Here is a tiny trained network, its code and every weight. The questions are about switching its units off for an input and a target symbol, where a switched-off unit gives its printed mean instead of its output.

import numpy as np


def w(rows, s, z=0):
    codes = np.array(rows[::2]) - 128.0
    scale = np.full(codes.shape[1], s)
    scale[-1] = z or s
    return codes * scale


def f(y):
    return np.maximum(y, 0)


def softmax(a):
    e = np.exp(a - a.max(-1, keepdims=True))
    return e / e.sum(-1, keepdims=True)


def log_softmax(a):
    a = a - a.max(-1, keepdims=True)
    return a - np.log(np.exp(a).sum(-1, keepdims=True))


def net(x, mask):
    ids = ['αγεηλμξσ'.index(c) for c in x.split()]
    T = len(ids)
    res = E[ids] + P[:T]
    r = res
    for j in range(2):
        rows = slice(3 * j, 3 * j + 3)
        q, k, v = (r @ M[0][rows].T for M in (Q, K, V))
        z = softmax(np.where(np.tri(T) > 0, q @ k.T / 3**0.5, -1e9)) @ v
        o = O[0][rows]
        res = res + np.where(mask[j], z, o[:, -1]) @ o[:, :-1]
    y = f(res @ A[0][:, :-1].T + A[0][:, -1])
    res = res + np.where(mask[2:26], y, B[0][:, -1]) @ B[0][:, :-1]
    return log_softmax(res[-1] @ U[:, :-1].T + U[:, -1])


Q, K, V, O, A, B = {}, {}, {}, {}, {}, {}
E = w([
[127,103,92,20,153,180,191,151,104,178,122],'α',
[144,210,140,141,198,88,108,220,7,51,117],'γ',
[108,172,89,131,197,104,195,104,144,49,160],'ε',
[93,112,149,129,120,204,84,189,72,44,65],'η',
[126,162,183,141,148,33,84,170,143,147,149],'λ',
[144,188,104,54,216,216,188,147,85,114,200],'μ',
[168,130,87,96,214,174,147,166,154,96,207],'ξ',
[29,83,70,249,102,101,134,139,141,28,123],'σ',
],0.02)
P = w([
[119,101,179,186,55,113,87,22,62,62,244],'0',
[119,164,57,150,250,146,49,101,71,159,95],'1',
[136,126,163,75,129,80,176,216,72,86,196],'2',
[131,183,100,164,234,126,97,118,137,164,59],'3',
[114,107,172,77,103,88,177,212,85,109,177],'4',
[108,175,104,175,225,162,124,127,192,193,81],'5',
[111,91,175,69,85,79,191,225,93,134,146],'6',
[112,156,111,176,214,183,159,131,245,213,75],'7',
[62,42,148,78,70,139,191,226,161,142,190],'8',
[85,207,128,207,197,144,175,154,235,179,20],'9',
[120,107,179,59,103,76,177,235,95,117,167],'10',
],0.011)
Q[0] = w([
[48,68,211,69,59,68,107,144,118,188,203],'h1',
[146,98,221,130,30,54,163,155,112,105,220],'h1',
[96,122,187,93,167,106,194,171,138,72,190],'h1',
[136,177,57,221,254,129,152,165,137,110,171],'h2',
[137,138,75,152,116,161,84,88,131,163,78],'h2',
[95,63,161,74,85,116,175,171,105,66,178],'h2',
],0.01)
K[0] = w([
[156,181,112,112,142,83,69,90,98,131,192],'h1',
[182,147,113,135,118,104,102,93,103,85,197],'h1',
[161,107,115,120,6,144,120,30,97,125,168],'h1',
[80,97,146,135,47,138,122,161,171,189,88],'h2',
[98,125,80,117,224,134,169,172,141,117,74],'h2',
[181,116,129,128,115,136,101,17,58,50,244],'h2',
],0.011)
V[0] = w([
[67,88,92,49,139,99,162,86,69,194,71],'h1',
[82,126,1,143,251,28,174,122,100,123,169],'h1',
[128,152,107,116,60,107,154,117,162,188,163],'h1',
[154,161,164,148,179,56,47,193,81,210,199],'h2',
[45,193,171,108,176,213,191,147,77,64,45],'h2',
[114,51,142,238,60,28,67,154,113,112,89],'h2',
],0.0074)
O[0] = w([
[51,212,90,194,192,83,186,247,70,241,156,65],'h1',
[31,196,169,17,69,35,174,70,126,112,78,254],'h1',
[165,72,91,121,99,120,118,195,1,160,87,8],'h1',
[187,185,63,222,93,213,131,163,243,125,162,253],'h2',
[7,156,107,109,157,167,31,64,129,112,182,221],'h2',
[60,62,228,185,101,214,183,154,104,127,40,180],'h2',
],0.0079,0.008)
A[0] = w([
[247,78,213,132,91,80,176,108,163,98,193,123],'n1',
[147,172,57,134,95,110,121,158,159,101,142,148],'n2',
[80,67,88,106,149,160,188,147,162,172,161,186],'n3',
[133,153,168,112,196,93,73,121,161,150,131,70],'n4',
[130,181,101,83,134,76,214,136,135,195,111,148],'n5',
[141,138,140,219,176,169,181,129,134,199,106,148],'n6',
[158,152,113,107,155,147,126,191,188,172,84,233],'n7',
[128,109,195,148,78,129,184,160,137,141,102,33],'n8',
[81,137,128,79,157,80,110,169,94,116,189,133],'n9',
[146,173,115,109,82,192,158,130,127,76,180,242],'n10',
[37,54,89,124,116,152,42,162,97,112,132,130],'n11',
[189,148,67,83,25,114,31,136,133,136,176,44],'n12',
[140,101,166,75,47,120,151,102,91,109,201,140],'n13',
[71,156,148,142,171,152,140,121,92,241,89,17],'n14',
[100,73,153,114,61,51,196,176,48,114,218,209],'n15',
[121,153,88,81,100,91,107,140,134,113,104,94],'n16',
[76,181,95,133,163,106,119,66,127,141,210,166],'n17',
[120,142,92,154,211,99,52,85,141,188,107,136],'n18',
[51,69,153,179,189,148,146,105,101,128,121,134],'n19',
[139,68,143,73,121,98,53,104,129,98,161,96],'n20',
[209,129,145,172,4,162,136,157,133,151,147,4],'n21',
[100,103,255,160,118,187,127,147,150,77,150,191],'n22',
[128,146,208,86,85,165,164,109,92,123,188,198],'n23',
[128,115,138,105,127,92,118,145,150,66,206,145],'n24',
],0.0081,0.0032)
B[0] = w([
[21,189,106,101,132,222,129,192,6,123,55,165],'n1',
[141,165,118,85,123,96,84,123,43,133,101,183],'n2',
[65,170,104,137,138,75,68,98,102,113,86,160],'n3',
[154,64,83,98,131,132,114,127,113,52,106,172],'n4',
[115,112,164,161,104,175,144,142,171,123,108,189],'n5',
[133,106,185,76,94,109,80,45,154,104,182,165],'n6',
[109,174,120,137,96,86,178,128,160,109,142,172],'n7',
[254,102,110,69,164,190,111,98,88,72,168,165],'n8',
[125,93,123,118,138,153,208,127,148,205,137,196],'n9',
[112,183,164,91,90,57,107,132,107,178,113,213],'n10',
[124,103,168,129,121,102,162,117,175,156,102,164],'n11',
[176,149,67,117,128,180,78,82,168,169,53,146],'n12',
[66,185,102,74,89,167,113,167,170,6,132,163],'n13',
[140,117,53,40,136,83,158,126,156,78,116,158],'n14',
[204,100,179,190,107,241,65,111,183,136,122,162],'n15',
[131,44,163,61,111,117,120,88,120,176,166,163],'n16',
[184,83,132,186,133,169,104,154,121,164,153,233],'n17',
[74,130,110,138,86,213,180,182,92,53,204,178],'n18',
[155,128,137,137,140,143,61,119,78,147,62,173],'n19',
[128,38,119,160,216,43,195,99,115,111,128,159],'n20',
[80,45,111,149,154,83,226,92,83,131,126,156],'n21',
[156,169,60,179,126,80,151,120,159,147,158,252],'n22',
[139,156,119,165,231,87,216,176,178,166,144,183],'n23',
[129,103,151,105,93,112,129,124,122,196,110,189],'n24',
],0.0065,0.022)
U = w([
[105,119,90,125,114,126,200,141,99,129,143,93],'α',
[82,161,171,47,63,176,81,130,77,102,131,185],'γ',
[95,97,232,73,111,125,163,92,119,124,201,61],'ε',
[130,122,153,113,158,221,109,137,171,85,127,24],'η',
[149,184,142,129,102,103,150,136,190,137,138,254],'λ',
[140,153,204,132,101,212,146,94,117,255,117,208],'μ',
[188,107,112,88,126,103,134,81,147,140,136,4],'ξ',
[120,126,128,142,216,65,163,95,126,189,71,163],'σ',
],0.0063,0.0017)

Each question gives the input, a string of symbols that net reads in full, and the target symbol t.
The units are the heads (3 rows each of Q, K, V and O) and the neurons (one row each of A and B). Each row of codes is followed by its name. A weight is (code - 128) times the scale printed after its matrix; where a second scale follows, it is the last column's (O, A, B and U).
mask holds one flag per unit, heads first, then neurons. A switched-off unit (its flag False) gives its mean, the last column of its rows in O or B, instead of its output. The means were averaged over made-up inputs and are rounded, as every weight is.
A unit's drop is (log p(t) with every unit on - log p(t) with that unit switched off) / (log p(t) with every unit on - log p(t) with every unit switched off).
The circuit of an input: a set's keep is (log p(t) with only the set's units on - log p(t) with every unit switched off) / (log p(t) with every unit on - log p(t) with every unit switched off). Starting from the 12 units with the biggest drops (on a tie, the unit counted first), units are removed one at a time, each time the one whose removal leaves the highest keep (on an exact tie, the one counted first), for as long as the keep stays at least 0.8.
units of the circuit, in order: the units of the circuit, biggest drop first
top k neurons: the k neurons with the biggest drops, biggest first
heads that matter: for each layer, one digit per head in row order, 1 if its drop is at least 0.15 and else 0, layers parted by /
input λ α ε η λ ξ λ γ η γ μ, target α: units of the circuit, in order : h2, n21, h1
input α ε λ, target μ: heads that matter : 11
input λ ε ξ η γ ε λ γ α μ, target α: units of the circuit, in order : h1, h2, n18
input ε λ α λ α γ ε λ λ, target ε: units of the circuit, in order : h2, h1, n16
input μ η ξ λ α γ γ η γ, target ξ: units of the circuit, in order : h2, n12
input γ α σ γ λ γ, target λ: heads that matter : 01
input μ η γ ε η, target ξ: top 2 neurons : n12, n20
input ξ η μ λ λ γ σ λ ε ξ ε, target γ: units of the circuit, in order : n1, h2, h1, n22
input ξ γ γ λ ξ γ λ ξ σ γ, target σ: top neuron : n18
input λ γ γ γ γ ξ ε, target α: units of the circuit, in order : h2, n21, n1
input γ γ μ ε, target ε: units of the circuit, in order : h2, h1, n16, n22
input λ γ ε γ η λ ε γ α σ η, target α: units of the circuit, in order : h2, n21
input ξ λ μ γ μ μ ξ, target γ: heads that matter : 11
input σ σ ξ μ γ ε α, target η: heads that matter : 01
input α γ σ μ γ α, target α: top 3 neurons : n18, n14, n9
input σ γ σ γ μ, target η: top 4 neurons : n13, n15, n23, n8
input η α η ε γ ξ, target η: top 3 neurons : n18, n17, n4
input σ ξ λ γ μ σ α γ ξ, target η: heads that matter : 01
input μ μ ε, target ξ: heads that matter : 01
input γ η ε ε, target η: heads that matter : 11
input σ γ ε μ ε γ, target σ: top neuron : n22
input μ γ ε ε ε γ λ, target ξ: top 2 neurons : n12, n20
input ε γ μ, target ε: top 2 neurons : n13, n22
input ξ γ γ, target γ: top 3 neurons : n1, n22, n13
input σ η γ ξ γ ξ ε, target η: top 3 neurons : n15, n8, n13
input α ε γ λ γ, target μ: top 2 neurons : n15, n9
input ε η μ λ α ε, target α: top neuron : n18
input α γ η γ, target η: top neuron : n18
